arr = array([118, 149, 151, 118, 118, 152, 151, 117, 117, 152])
The fourth-last entry is 151
The 1st entry: 118
What is the 3rd entry from the left?
A: 151
The second entry from the left is 149

Read these off the row that follows.
1) The entry just right of the smallest entry?
2) The entry just right of 127?
150  111  127  125  143
1) 127
2) 125

[[118 136 123 127 127 128 117 114 137]
 [119 131 122 128 128 128 117 126 128]
 [120 128 128 129 127 127 117 126 129]
 [120 125 120 130 127 127 118 126 130]
 [102 116 123 133 134 137 107 128 141]
 [112 132 123 126 128 121 116 109 134]
 [111 124 120 137 130 134 103 107 142]
 [117 126 122 128 127 115 110 110 128]
 [103 115 123 133 132 137 106 104 142]
 [128 128 129 126 128 128 129 127 127]
 [115 139 126 131 129 126 128 112 134]
 [128 115 109 126 137 144 116 107 150]
 [106 117 108 125 141 148 113 106 148]
 [117 132 120 132 125 126 117 126 129]]
Read off the entry just left of the largest entry.
A: 107
Read off the last entry, reading row by row.
A: 129
The entry just left of 136 is 118
Read off the first entry of the smallest entry's row.
A: 102
Read off the smallest entry in the first row.
A: 114
The third entry from the end, reading row by row: 117
The last entry in the row that holds the smallest entry is 141
Read off the second entry on the diagonal from the top-right corner.
A: 126
Read off the bottom entry of the column that holds the smallest entry.
A: 117
The entry directly below the largest entry -> 148
Read off the third entry on the main diagonal.
A: 128
Read off the entry just right of 136.
A: 123
Read off the second entry from the end, reading row by row.
A: 126
The 3rd entry on the diagonal from the top-right corner is 117
Read off the fifth entry in reading order.
A: 127
The entry just right of the smallest entry: 116
The entry directly below 108: 120
Read off the entry in the top-right corner.
A: 137
The entry directly above the largest entry is 134
Read off the second entry on the main diagonal.
A: 131
Read off the 4th entry in reading order.
A: 127

Questions about the grid below.
1) The bottom entry of the column that holds the smallest entry?
2) The entry just left of the smallest entry?
3) The last entry, reading row by row?
4) The minimum?
5) The third entry in reading order?
6) The first entry in reading order?
7) The entry directly below 143?
8) The second entry on the main diagonal?
[[107 150 114 134 135 125 112 118 132]
 [113 147 113 116 152 125 105 150 136]
 [132 141 137 103 143 115 117 148 134]
 [157 128 116 111 131 144 109 153 133]]
1) 111
2) 137
3) 133
4) 103
5) 114
6) 107
7) 131
8) 147

m =
[[145 110 112 111 144 146 113 110 146 147 112 111]
 [109 146 148 147 109 107 146 148 107 109 146 147]
 [146 109 109 109 147 146 108 112 149 147 107 109]
 [108 148 147 146 109 109 145 144 109 110 147 147]]
Rows and columns are numbered from 1.
Which number is the entry in row 3 and column 1?
A: 146
The bottom-right entry is 147
The entry in row 1 and column 2 is 110
Which number is the bottom entry of the column that holds the largest entry?
A: 109
Which number is the entry at row 2, column 1?
A: 109
Which number is the entry in row 1 and column 3?
A: 112
The bottom-left entry: 108
The top-left entry is 145
Which number is the entry in row 2 and column 2?
A: 146
The entry in the top-right corner -> 111
The maximum is 149

grid =
array([117, 117, 140,  99, 127, 149, 137, 135, 112, 149, 140, 129, 138,
       145, 114])
The entry just left of the smallest entry -> 140
Which number is the last entry?
Answer: 114
Which number is the entry just right of 135?
Answer: 112
Which number is the entry at the centre?
Answer: 135
Which number is the entry just left of 145?
Answer: 138
Which number is the first entry from the left?
Answer: 117

M =
[[103 153 104 103 108 151 152 103 105 150 155 101 102]
 [153  99 156 153 155  99 101 154 155  99 101 155 154]
 [152 102 152 155 151 105 103 155 151 104 101 152 154]]
The entry in the bottom-left corner: 152
The entry in the top-right corner: 102
The first entry in reading order is 103
The fifth entry, reading row by row -> 108
The second-last entry, reading row by row is 152
The maximum: 156
Read off the entry just right of the largest entry.
153
The entry in the bottom-right corner: 154
Read off the third entry on the diagonal from the top-right corner.
101
Read off the entry directly above 156.
104
The entry directly above the centre entry is 152
The fifth entry from the end, reading row by row: 151

Read these off the matrix that follows. Indices start at 1.
1) Find the top entry of the column that holds the largest entry.
2) Find the entry at row 2, column 1.
3) Find the entry in the bottom-right corner.
4) Find the entry in row 1 and column 3.
5) Find the top-left entry.
6) Find the entry in the top-right corner.
7) Find the entry at row 3, column 1.
124  131  131  130  126  137  119  127  138  136  127  124  124  123  124
108  123  132  122  127  105  107  134  103  119  112  126  119  136  131
121  129  130  129  127  131  116  128  129  129  122  130  123  125  128
124  130  130  132  127  135  117  125  136  134  125  129  123  123  122
128  133  130  131  127  142  119  126  145  135  127  129  124  119  122
122  129  130  127  127  131  115  129  128  129  122  126  123  120  127
126  131  132  127  128  140  118  126  139  136  129  134  124  121  122
124  129  130  128  127  132  115  127  130  132  124  130  123  123  125
127  131  129  132  127  137  117  124  136  134  127  131  125  122  127
122  130  130  132  127  134  118  129  135  133  125  125  124  123  125
118  128  132  124  126  124  113  129  122  127  120  126  122  127  127
124  130  129  124  127  135  117  126  137  134  125  130  124  124  124
122  129  130  125  127  133  115  127  133  132  123  131  123  126  123
128  134  130  130  127  147  121  123  148  138  131  133  127  118  119
1) 138
2) 108
3) 119
4) 131
5) 124
6) 124
7) 121
